Below is a small trained network, with its code and all its weights. Each question gives an input and a class and asks what happens when units are switched off, that is, made to give their printed mean instead of their output.

import numpy as np


def w(rows, s, z=0):
    codes = np.array(rows[::2]) - 128.0
    scale = np.full(codes.shape[1], s)
    scale[-1] = z or s
    return codes * scale


def norm(h):
    return h / np.sqrt((h * h).mean(-1, keepdims=True) + 1e-5)


def f(y):
    return np.maximum(y, 0)


def log_softmax(a):
    a = a - a.max(-1, keepdims=True)
    return a - np.log(np.exp(a).sum(-1, keepdims=True))


def net(x, mask):
    res = np.array(x, float).reshape(1, 3) / 4 @ E
    u = 0
    for l in range(4):
        y = f(norm(res) @ A[l][:, :-1].T + A[l][:, -1])
        res = res + np.where(mask[u : u + 4], y, B[l][:, -1]) @ B[l][:, :-1]
        u += 4
    return log_softmax(norm(res)[-1] @ U[:, :-1].T + U[:, -1])


A, B = {}, {}
E = w([
[111,53,126,50,99,63,117,148,70],'x0',
[188,222,98,129,150,183,53,55,112],'x1',
[6,175,43,177,137,124,121,212,149],'x2',
],0.012)
A[0] = w([
[103,129,146,94,106,218,47,131,124,77],'0.n1',
[152,109,246,253,54,131,112,149,179,3],'0.n2',
[206,54,104,188,121,169,101,75,131,2],'0.n3',
[70,99,160,95,155,61,116,89,56,16],'0.n4',
],0.0062,0.0058)
B[0] = w([
[112,254,125,130,105,79,93,103,46,203],'0.n1',
[135,196,199,170,236,131,176,87,65,226],'0.n2',
[175,33,90,108,94,123,151,179,133,200],'0.n3',
[144,71,140,74,193,111,117,206,145,249],'0.n4',
],0.01,0.0013)
A[1] = w([
[178,147,154,87,188,214,133,33,112,58],'1.n1',
[165,197,82,181,196,218,49,82,151,5],'1.n2',
[109,147,125,167,153,176,61,79,153,3],'1.n3',
[170,132,142,122,2,132,129,95,128,30],'1.n4',
],0.009,0.0046)
B[1] = w([
[123,8,140,165,144,136,82,136,117,243],'1.n1',
[116,208,120,88,87,140,202,133,139,254],'1.n2',
[135,189,111,100,70,136,134,168,149,170],'1.n3',
[210,165,111,154,180,183,52,61,191,156],'1.n4',
],0.013,0.0062)
A[2] = w([
[101,53,63,25,35,82,125,142,99,84],'2.n1',
[89,107,34,222,209,66,127,199,96,2],'2.n2',
[199,76,95,46,36,134,77,155,130,124],'2.n3',
[166,2,116,121,119,129,191,150,57,70],'2.n4',
],0.007,0.0047)
B[2] = w([
[127,142,139,131,147,54,132,161,77,253],'2.n1',
[108,6,108,120,91,215,138,114,187,210],'2.n2',
[108,146,154,90,173,61,65,178,120,229],'2.n3',
[111,188,141,110,101,138,126,157,141,251],'2.n4',
],0.015,0.0055)
A[3] = w([
[145,67,97,32,212,59,201,87,72,3],'3.n1',
[52,96,19,152,74,139,161,126,120,88],'3.n2',
[200,79,166,126,162,132,10,39,185,15],'3.n3',
[159,155,208,254,216,74,233,60,130,81],'3.n4',
],0.0089,0.0065)
B[3] = w([
[122,130,144,169,188,99,118,187,155,172],'3.n1',
[201,82,93,183,105,177,152,93,181,253],'3.n2',
[198,113,104,62,70,204,101,68,172,233],'3.n3',
[7,106,182,146,203,128,138,41,65,190],'3.n4',
],0.017,0.0054)
U = w([
[104,231,25,182,79,203,196,147,175,171],'0',
[226,59,159,53,99,191,44,58,171,137],'1',
[98,61,180,69,172,15,112,219,80,209],'2',
[102,8,14,214,80,186,200,165,212,115],'3',
[129,210,65,108,144,79,77,89,4,2],'4',
[67,42,216,180,210,183,207,30,71,152],'5',
],0.014,0.0053)

Each question gives the input, the list of numbers given to net, and the class t.
The units are the neurons (one row each of A and B). Each row of codes is followed by its name. A weight is (code - 128) times the scale printed after its matrix; where a second scale follows, it is the last column's (A, B and U).
mask holds one flag per neuron, layer by layer. A switched-off neuron (its flag False) gives its mean, the last column of its row in B, instead of its output. The means were averaged over made-up inputs and are rounded, as every weight is.
A unit's drop is (log p(t) with every unit on - log p(t) with that unit switched off) / (log p(t) with every unit on - log p(t) with every unit switched off).
The circuit of an input: a set's keep is (log p(t) with only the set's units on - log p(t) with every unit switched off) / (log p(t) with every unit on - log p(t) with every unit switched off). Starting from the 12 units with the biggest drops (on a tie, the unit counted first), units are removed one at a time, each time the one whose removal leaves the highest keep (on an exact tie, the one counted first), for as long as the keep stays at least 0.8.
circuit, biggest first: the units of the circuit, biggest drop first
top k neurons: the k neurons with the biggest drops, biggest first
drop when u is switched off: that unit's drop, to one decimal
input [-1,3,0], class 0: circuit, biggest first	(1.n2)
input [8,-3,8], class 3: top 3 neurons	(2.n2, 3.n2, 2.n3)
input [8,-2,7], class 3: top 3 neurons	(2.n2, 3.n2, 2.n3)
input [-4,-7,0], class 5: circuit, biggest first	(0.n2, 3.n4)
input [-3,1,-1], class 0: top 2 neurons	(1.n2, 2.n2)
input [-2,0,2], class 0: top 2 neurons	(1.n1, 2.n2)
input [8,8,3], class 4: top 2 neurons	(0.n1, 1.n1)
input [-6,0,-4], class 5: top 2 neurons	(0.n2, 3.n4)
input [7,-4,7], class 3: top 3 neurons	(2.n2, 3.n2, 2.n3)
input [3,4,8], class 3: top 2 neurons	(3.n2, 2.n2)
input [-3,-6,-8], class 5: top 3 neurons	(0.n2, 3.n4, 2.n2)
input [7,-7,7], class 3: top 2 neurons	(2.n2, 3.n2)
input [8,2,0], class 2: drop when 2.n1 is switched off	0.0
input [-3,-1,-1], class 5: circuit, biggest first	(0.n2)
input [2,-2,-4], class 2: drop when 0.n4 is switched off	0.2
input [2,-4,1], class 2: drop when 2.n1 is switched off	1.1
